[  -3  209  104  379 -547   57  315 -388  -77 -319  -88   72 -175  142
  -56  108  169  233  -50  182 -428  326  -30  410 -204   69    9 -204
 -572 -155 -224  111 -423 -305  401 -240  275]
F
[-377  -26 -193  590  178 -229  356   61 -513 -560  176  147 -356   -2
  133 -322   80  -33  252 -767  248 -201  105 -444  -16  146  376 -569
 -127  131  247   54 -207  -88  280  631  121]
Z
[-196  415  133   66  145 -317  114 -156  283  -18  319  192  273  -70
 -149   34 -543  -21  241  541 -140  125   20 -127  -14    1 -155 -604
 -326  -88  191 -236   12  241   82   49   96]
Z
[-125  180  234 -228  171 -497  -74 -227  312   26  472  162  271  -36
 -244   65 -676  -96  324  899   59   78   -1 -220   -2 -172 -239 -530
 -195 -160  108 -229  255  280   32  123  141]
N
[-375   92 -320  554   29 -251  404   32 -515 -563  130  126 -364  -40
  144 -334  138 -102  205 -685  125   -9  116 -429   62   87  377 -547
 -124  158  227    1 -206   20  255  624  118]
F
[-160  244  141  469 -440  -79  413 -376  -82 -383   51  145 -187  144
 -109   57 -103  281    5  338 -406  193  -48  418 -270  128  101 -529
 -650 -245 -220   89 -639 -462  595 -291  414]
F
[-177  158  290 -104  262 -388   53  -99  262  -12  434  194  148   12
 -146   20 -577   37  280  691   18  200  -67 -121  -62 -120 -337 -553
 -281 -166  174 -217  287  257  107   97  240]
D
[-412   81 -258  600   73 -137  421   25 -538 -482  163  101 -370  -69
  102 -271  100 -112  227 -704  151  -65  129 -376   10  131  413 -589
 -224  203  225   15 -244  -56  418  611  126]
L
[-170  418   86   21  120 -302  106  -70  346   -7  238  151  171 -125
 -184   -6 -513   -2  175  516  -99  158   82  -69  -24  -36 -164 -435
 -290 -101  191 -287   73  276   19   -5  218]
L
[ 120  207 -128  149 -556 -158  196 -454  -61 -249 -191  159  -77  -25
 -159  194 -168  258  -58   26 -439  371   13  296   -9  239  129   31
 -502 -127 -307   48 -570 -345   45 -169 -101]
N
[-387   92 -313  555   36 -227  366   14 -440 -512  123  197 -358  -33
  114 -294   90  -89  139 -688  159   14   96 -413   -6  119  395 -529
 -154  191  208   33 -224 -126  280  569   41]
U
[-390  -16 -177  512  136 -283  353   -5 -547 -582  157  153 -263  -13
   82 -278   30  -73  215 -682  150 -143   60 -361  -14  143  367 -597
 -165  149  255   23 -281  -21  360  589  109]
N
[-140  418   91    6   15 -404  135 -230  310  -36  303  184  293  -93
 -192   60 -556  -51  294  588 -173  287   15 -185  -36  -32 -224 -586
 -325 -106  213 -280   57  295   57  110  125]
V
[-134  316  -81  337 -554  130  343 -393  -19 -130 -139   51 -287   28
 -176  109   83  239 -119  281 -398  278  -35  285 -187   59  180 -253
 -570 -225 -368   93 -509 -369  317 -160  229]
W
[-467 -140 -137  487  297 -214  263   54 -591 -401  430  158 -323  125
  -16 -235  -11 -246  222 -363  543 -340   85 -402  -72   81  292 -504
 -154  149   -8  190  -85  -14  274  851  112]
N
[-493 -151  -87  531  268  -26  333   12 -648 -381  515   61 -407   73
  -11 -226   72 -177  218 -451  624 -225   82 -267  -95   32  306 -550
 -240  165  -37  159  -55 -108  495  752  260]
Y
[-131  472   99 -105   57 -392  102 -246  387   48  307  172  260  -65
 -215   44 -558  -70  252  683  -83  299   15 -261   13  -93 -203 -493
 -259 -118  164 -265  120  260  -42  148   70]
Z
[  79  382 -123  179 -522   17  245 -444  -83 -140 -208   74 -213  -39
 -101  189  103  314 -106   24 -399  389   -4  316  -37  183  136   69
 -550 -100 -437   43 -492 -333   59  -87    5]
F
[  62  503 -237  238 -645  -10  379 -463  -10 -199 -283  149 -281  -89
 -128  158   79  277 -170  -50 -543  436   63  293   16  162  194   79
 -533  -81 -414   34 -620 -274  -38 -121   66]
N
[-230  415   76   76  141 -322  177 -105  338  -35  313  145  248  -50
 -156   -3 -556 -106  209  570  -79  176   20 -174  -58  -87 -175 -543
 -315 -153  202 -226   48  373    6   98  277]
Z
[-483  -24 -172  590  204  -75  459   67 -595 -568  288   72 -392  -18
  186 -334  155  -25  189 -708  208 -165   82 -365  -65  128  386 -601
 -246  145  188   42 -229 -113  505  648  164]
F
[  27  384 -244  262 -574    7  390 -358  -15 -268 -137   65 -299 -122
 -107  139  -36  259  -97  -80 -345  489   20  233  -77  141  136   53
 -479 -170 -368   25 -604 -315   92  -75  144]
U
[-474   29 -157  531  182   13  383   43 -624 -383  343   81 -458   45
   60 -240  200 -108  138 -628  524 -173  110 -253  -44   54  391 -480
 -287  324   -8  154 -109  -74  449  712  233]
W
[-151  128  121  427 -411  126  258 -387  -78 -232   -9   92 -251   77
 -153   93  110  231  -71  273 -447  278  -87  420 -252   70   60 -373
 -609 -268 -288  122 -413 -401  521 -211  342]
Y
[-206  474   51 -118  152 -404   26 -252  340   16  324  201   37  -45
 -149   34 -440  -91  267  746  -19  283    3 -181   22 -145 -261 -551
 -212  -67  104 -215  214  179   41   33  161]
D
[ -60  456 -201  178 -515  -90  317 -458   27 -283 -113  123 -315 -126
 -174   23 -181  231  -81  187 -377  253  -10   95  -45  192  212  -90
 -498 -183 -376   49 -688 -395   59  -79   61]
N
[  37  350 -188  185 -559 -118  342 -417  -13 -277 -184  137 -223  -17
  -92  127  -82  280 -106   57 -422  439  -28  166  -69  191  133  -49
 -465 -119 -310   32 -586 -409  126  -85  -11]
U
[ -26  503 -245   81 -666 -212  324 -535   88 -158 -239  127 -198 -102
 -163  116  -76  222  -21  157 -339  437  -16  -92   19  173  147 -141
 -374 -127 -336   67 -618 -402 -154   27 -140]
V
[  77  246 -124  140 -562  -26  268 -417  -30 -166 -214   96 -138  -21
 -142  193   19  319  -90   22 -418  385  -29  253  -45  176   55   52
 -479 -105 -387   73 -478 -270   22  -65  -33]
V
[-151  266   65  568 -534  139  453 -268  -60 -300 -118   77 -203    4
  -85   59  108  302  -28   16 -490  319   26  433 -208  152  147 -394
 -670 -163 -160    6 -591 -379  501 -206  343]
L
[-165   53  107  374 -450   31  344 -330  -80 -186   13   90 -154   97
 -211  132  -50  301  -22  286 -363  205  -71  338 -274   89   65 -372
 -584 -275 -309  103 -485 -342  430  -91  289]
V
[   8  262   -4  153 -377  -20  152 -455  -56 -136 -105  125 -105  -28
 -171  166  -72  210  -97  184 -359  325 -111  230  -66  199   95  -89
 -508 -153 -365  110 -496 -339  154  -16  -12]
Y
[-506   60 -238  524  220  -89  397   25 -589 -337  395   93 -451  100
   32 -263  119 -185  178 -463  536 -195  128 -300  -65  -10  335 -520
 -225  246  -37  146  -69  -45  374  695  252]
F
[  63  363 -152  137 -553  -51  241 -476  -10 -152 -152  103 -179 -104
 -182  183  -81  217  -76   88 -370  341    0  183  -48  198  128   63
 -469 -121 -384   47 -597 -356   62  -42  -22]
L
[-180  652  -94  -26  -23 -271  192 -163  344   -2  236  140   41 -108
 -112  -63 -376 -120  154  575 -117  362   45 -239   28 -129 -176 -422
 -262  -90  127 -268   29  293 -102  107  200]
F
[-103  187  253 -152  190 -515  -65 -210  292    7  388  155  294   12
 -168   99 -521  -78  297  724   -4  226  -56  -99  -46 -139 -311 -527
 -213  -93  136 -194  300  283  104   77  196]
D
[-200  305  239  -34  231 -424   52 -141  333   -2  362  203  100    0
 -165   10 -567   51  268  790    8  125   -2 -144  -62 -101 -288 -630
 -226 -136  173 -205  238  171   90   36  241]
D
[-466   43 -307  606   67  -76  426   23 -473 -529  149  162 -519  -63
  153 -345  159   10  113 -678  132  -13  124 -409   42   71  421 -524
 -163  196  271   25 -239 -103  303  606  106]
N
[  73  527 -245   33 -662 -191  337 -519   74 -219 -267  122 -190  -79
 -181  143  -74  211 -117   19 -402  523  -24   94  -17  147   93   57
 -403  -87 -355   49 -608 -291  -71  -75   32]
W
[-486    0 -163  494  308  -13  270    0 -510 -263  413   52 -487   55
    3 -261  158 -183  177 -380  590 -274   82 -395  -85  -23  327 -510
 -153  200  -69  217   10  -97  346  759  175]
Y
[-156  285  255   -8  134 -434  116 -105  236 -161  351  176  196  -28
 -114  -21 -608   76  314  591  -68  188   34  -62  -51  -56 -256 -656
 -313 -161  304 -324  109  201  189  -75  321]
F
[  25  443 -171  170 -551  -81  273 -482  -26 -214 -264  123 -162  -45
  -78  164   41  230 -117   47 -466  468  -65  176  -18  208  174  -48
 -515  -36 -350   58 -568 -372   98  -39 -101]
U
[-115  460   95  110   15 -231  155  -91  292  -44  156  239  168  -77
  -68   33 -390   10  158  404 -202  386    8 -114   -4  -23 -180 -428
 -396  -39  228 -268  108  298  -17   90  128]
U
[ -19  415 -185  142 -496   -1  274 -447   55  -87 -129   25 -283 -111
 -124  159   82  254 -117  165 -351  365  -40  151  -61  119  128   44
 -440 -143 -528   78 -513 -323  -11   52   22]
D
[ -18  300  -10  416 -611  -57  358 -432  -41 -283 -124  111 -178  112
  -75  119  107  175   10   94 -504  424  -20  250 -174  131   68 -293
 -561 -139 -194   74 -501 -362  306 -145  191]
Z
[-152  484   58  -36   69 -291  130 -154  368   50  225  205  166  -28
 -179   52 -443  -66  115  639 -154  348   51  -95   15  -85 -239 -434
 -308  -99  143 -257  170  320  -62   32  164]
Y
[ -45  119   76  324 -495   65  263 -397    5  -86    6   58 -189  119
  -79  185   30  260  -35  426 -388  312  -77  358 -217   54   38 -251
 -573 -134 -361   77 -350 -414  398 -192  224]
D
[-168  492   22  -42   66 -340   72 -142  372   58  260  158  176 -134
 -255    3 -541  -88  151  706  -41  248   60 -218    5  -96 -189 -475
 -255 -146  140 -243   89  313  -82  209  180]
L
[  -3  378 -171  173 -537  -12  280 -435   55 -124 -192   75 -230  -81
 -167  177   -2  218 -120  114 -388  405    9  228  -63  134  120   52
 -496 -141 -404   85 -518 -326   45  -98   63]
L
[-183  401  108  -23  135 -292   76 -180  368   96  383  144  223  -95
 -240   22 -583  -85  198  841   25  219  -41 -116  -20 -158 -198 -494
 -308 -197   64 -225  139  343  -17  126  240]
D
[ -92  401 -113  385 -651  -56  337 -427   64 -287 -171  154 -261   25
 -107   67   77  202 -110  173 -482  467  -50  209 -205   72  107 -304
 -538 -142 -247   79 -556 -402  278 -174  230]
U
[-231  342   85  -34  170 -109   54 -137  330  155  317  138   71  -59
 -191   28 -383  -20  141  716  -51  219    2  -98  -14 -132 -217 -388
 -300  -98    2 -227  241  250   -2  142  138]
Y
[-126  208  175  -49  131 -453   98 -116  222  -27  311  156  243   56
 -149   80 -524   13  253  567  -77  237    7   13  -33  -56 -286 -562
 -327  -62  162 -194  268  277  111  -69  217]
V
[  72  450 -224   84 -563 -125  269 -478   78 -218 -261  132 -264  -76
 -116  123   -5  276 -130  108 -443  460  -33  131    8  168   82   84
 -445 -125 -416   64 -518 -307 -101  -44  -46]
D
[   9  366  -93  182 -571 -152  331 -448  -14 -311 -134  129 -214  -43
 -138   89 -159  267  -22   64 -403  391  -27  187  -57  228  134 -167
 -502 -158 -280   16 -663 -425  155 -193   43]
Y
[   5  336 -122  241 -501  -85  340 -397   38 -162 -212   90  -50  -10
  -97  184  -24  235  -61   33 -450  362   -3  221  -46  181  128  -63
 -493 -115 -389   71 -567 -292    6  -24   59]
Z
[ 155  394 -218  128 -601  -61  211 -387   16 -243 -393  124 -225  -97
 -117  164   93  337 -149 -165 -493  607  -18  214   14  257   23  156
 -442  -60 -285   38 -454 -327  -34  -95 -104]
L
[-406   50 -137  524  273  -93  344   50 -645 -457  367  104 -396   75
   45 -255   57 -145  212 -507  581 -287   90 -366  -79  106  326 -528
 -241  170   19  184 -112  -73  414  717  203]
F
[-155  192   15  369 -435  100  310 -311  -67 -210  -12   77 -257   76
 -126   54  -22  255  -89  336 -363  304  -91  338 -239   34   86 -359
 -601 -298 -300  102 -532 -388  436 -135  379]
F
[  34  243  237 -163  126 -508  -78 -211  258    9  265  234  318   42
 -178   88 -548   16  267  624 -115  176   16  -99  -24  -18 -297 -422
 -253  -58  153 -220  350  195   37  -33   19]
F
[-189  411  143 -100  119 -318   27 -181  337   90  259  199  240  -48
 -211   61 -503  -64  163  731  -59  146   -5 -150  -20  -97 -210 -478
 -293 -104  117 -225  145  325  -58   97  152]
W
[ -60  182  343  -93  183 -521  -63 -166  246  -29  458  172  277   19
 -195   49 -681    3  291  752   80   36  -33 -104 -103    1 -239 -589
 -254  -82  206 -201  269  124  207  -69  205]
W
[-518 -199  -91  525  367  -17  221   16 -631 -273  564   50 -364   87
  -70 -182   58 -269  215 -298  720 -398   50 -367 -158   26  318 -494
 -161  144  -80  285  -31 -119  507  880  130]
L
[-534  -71 -168  475  275  -31  352   -8 -629 -256  487   74 -415   90
  -33 -197   49 -160  230 -395  592 -404  107 -286  -91   47  331 -530
 -244  231 -103  174  -59  -69  400  660  118]
V
[ -42  342 -187  131 -547  -12  224 -499   44  -79 -146  116 -186  -57
 -191  190  -32  223 -125  145 -383  438  -31  193  -26  117  137   -4
 -445 -115 -430  102 -547 -388   43  -68  -35]
Z
[-420 -122 -142  614  174 -181  334   68 -586 -588  271  185 -344  -22
  108 -363   14  -85  237 -661  163 -169   53 -363  -14  167  347 -623
 -208  128  277   37 -171  -72  406  603  119]
N
[  21  277  -42  121 -443  -94  202 -401  -37 -183 -137   86 -108  -83
 -196  182 -126  240  -61   77 -295  289  -47  186  -66  224   90  -13
 -450 -143 -347  109 -572 -321   91  -15  -41]
L
[-143  186  198 -112  125 -511   70 -141  249  -41  369  191  193   25
 -173   28 -614    2  303  621  -93  279  -19 -110  -35   -8 -338 -538
 -269  -93  190 -225  253  177   79   12  141]
V
[-223  303  177  -64  147 -394   42  -82  372   -1  297  213  157  -56
 -245    1 -494  -37  175  652  -36  243   19 -134  -55 -116 -268 -490
 -234 -146  150 -210  228  255   34  104  271]
L
[-124  223  215   -8  161 -387   38 -128  200  -61  274  206  208   75
  -82   54 -433   24  229  600 -160  260    0   15    3  -37 -239 -494
 -332  -32  215 -228  301  225  172  -73  131]
F
[ -66  297   42  339 -484   73  246 -360   -8 -145  -51   86 -283   64
 -122   71  110  268 -147  361 -424  292  -55  310 -207   66   77 -259
 -549 -185 -359  138 -418 -398  335 -122  268]
F
[-117  311  -37  358 -591  -33  270 -472   67 -201  -91  180 -208   96
 -164   87   31  180  -88  420 -501  409  -53  283 -185   11   87 -385
 -552 -161 -245   87 -508 -395  349 -174  244]
N
[-467  -61 -179  485  289  -21  210  -73 -637 -237  481  100 -385   57
  -34 -189   78 -207  207 -302  584 -364   77 -290  -58   -4  373 -559
 -210  205  -82  166  -68 -103  420  732  115]
N
[ 177  104  -25  112 -455   26   81 -399  -71  -83 -247   74  -27   67
 -109  276  129  238 -176   38 -413  369  -21  310  -70  244   -3  220
 -462  -33 -409  103 -273 -275    8   11 -159]
Y
[-191  198  243  -70  172 -399  -39  -98  292  -19  379  237  113  -18
 -176  -20 -566   35  207  731  -47  214  -41 -108  -10  -80 -251 -538
 -291 -113  206 -233  264  224   40   25  176]
N
